Below is a small trained network, with its code and all its weights. Each question gives an input and a class and asks what happens when units are switched off, that is, made to give their printed mean instead of their output.

import numpy as np


def w(rows, s, z=0):
    codes = np.array(rows[::2]) - 128.0
    scale = np.full(codes.shape[1], s)
    scale[-1] = z or s
    return codes * scale


def norm(h):
    return h / np.sqrt((h * h).mean(-1, keepdims=True) + 1e-5)


def f(y):
    return y / 2 * (1 + np.tanh(0.7978845608 * (y + 0.044715 * y**3)))


def log_softmax(a):
    a = a - a.max(-1, keepdims=True)
    return a - np.log(np.exp(a).sum(-1, keepdims=True))


def net(x, mask):
    res = np.array(x, float).reshape(1, 2) / 4 @ E
    u = 0
    for l in range(2):
        y = f(norm(res) @ A[l][:, :-1].T + A[l][:, -1])
        res = res + np.where(mask[u : u + 6], y, B[l][:, -1]) @ B[l][:, :-1]
        u += 6
    return log_softmax(norm(res)[-1] @ U[:, :-1].T + U[:, -1])


A, B = {}, {}
E = w([
[52,119,244,117,97,58,69,47,138,101,1],'x0',
[228,108,160,121,167,212,90,164,171,157,90],'x1',
],0.01)
A[0] = w([
[105,179,101,87,168,88,120,99,144,146,137,10],'L0N0',
[116,105,153,114,207,146,174,149,83,136,178,68],'L0N1',
[148,105,102,186,135,140,215,114,149,202,109,74],'L0N2',
[90,131,120,76,131,93,128,117,109,2,156,237],'L0N3',
[193,108,122,138,91,164,56,119,87,107,144,130],'L0N4',
[223,48,164,127,207,126,118,100,164,209,47,1],'L0N5',
],0.0074,0.00077)
B[0] = w([
[77,192,103,61,156,169,122,61,161,168,125,139],'L0N0',
[108,67,179,129,102,98,139,6,42,123,231,167],'L0N1',
[101,71,152,152,115,121,78,65,118,92,61,158],'L0N2',
[77,155,174,2,53,159,169,167,81,158,101,207],'L0N3',
[34,167,113,190,125,169,135,176,143,138,239,158],'L0N4',
[202,222,85,78,92,131,115,182,128,115,95,255],'L0N5',
],0.0087,0.0065)
A[1] = w([
[136,166,126,179,209,155,157,58,175,116,159,81],'L1N0',
[11,129,103,92,71,127,152,162,28,82,168,108],'L1N1',
[116,235,35,117,111,2,158,104,126,85,108,39],'L1N2',
[126,170,217,115,108,42,61,116,71,121,61,146],'L1N3',
[134,169,209,59,104,211,148,191,245,115,33,207],'L1N4',
[153,43,76,235,224,159,167,137,37,175,163,250],'L1N5',
],0.0068,0.0017)
B[1] = w([
[107,154,139,166,62,155,122,93,141,116,125,129],'L1N0',
[150,116,89,116,131,214,146,206,159,92,77,253],'L1N1',
[81,97,118,77,1,53,154,153,188,121,186,179],'L1N2',
[213,76,142,135,104,127,130,77,59,122,241,233],'L1N3',
[79,109,94,199,208,63,83,88,182,127,118,255],'L1N4',
[102,150,236,179,147,157,129,69,108,218,78,218],'L1N5',
],0.0088,0.0087)
U = w([
[240,220,96,185,202,121,26,206,226,84,33,148],'0',
[175,131,197,238,144,227,143,119,80,235,141,101],'1',
[79,89,84,2,41,120,227,194,118,49,109,251],'2',
[164,14,170,153,118,9,51,13,118,110,104,21],'3',
],0.0079,0.0016)

Each question gives the input, the list of numbers given to net, and the class t.
The units are the neurons (one row each of A and B). Each row of codes is followed by its name. A weight is (code - 128) times the scale printed after its matrix; where a second scale follows, it is the last column's (A, B and U).
mask holds one flag per neuron, layer by layer. A switched-off neuron (its flag False) gives its mean, the last column of its row in B, instead of its output. The means were averaged over made-up inputs and are rounded, as every weight is.
A unit's drop is (log p(t) with every unit on - log p(t) with that unit switched off) / (log p(t) with every unit on - log p(t) with every unit switched off).
The circuit of an input: a set's keep is (log p(t) with only the set's units on - log p(t) with every unit switched off) / (log p(t) with every unit on - log p(t) with every unit switched off). Starting from all 12 units, units are removed one at a time, each time the one whose removal leaves the highest keep (on an exact tie, the one counted first), for as long as the keep stays at least 0.8.
circuit, biggest first: the units of the circuit, biggest drop first
unit that matters most: the unit with the biggest drop
k most important neurons: the k neurons with the biggest drops, biggest first
k most important neurons of layer l: the k neurons of layer l with the biggest drops, biggest first
drop of u: that unit's drop, to one decimal
input [2,-2], class 2: unit that matters most	L1N1
input [-4,-3], class 1: circuit, biggest first	[L0N5, L1N5]
input [-2,4], class 0: 2 most important neurons	[L0N5, L1N3]
input [-6,-4], class 1: 4 most important neurons	[L0N5, L1N5, L0N3, L0N1]
input [-7,-4], class 1: circuit, biggest first	[L1N5, L0N5]
input [5,-5], class 2: 2 most important neurons of layer 1	[L1N1, L1N5]
input [3,3], class 0: 3 most important neurons of layer 0	[L0N5, L0N1, L0N2]
input [1,1], class 0: 2 most important neurons	[L0N5, L0N1]
input [4,-3], class 2: 2 most important neurons of layer 0	[L0N3, L0N2]
input [-7,-5], class 1: drop of L0N5	1.8
input [-8,-4], class 1: drop of L1N5	0.6
input [6,-8], class 2: drop of L1N1	0.1
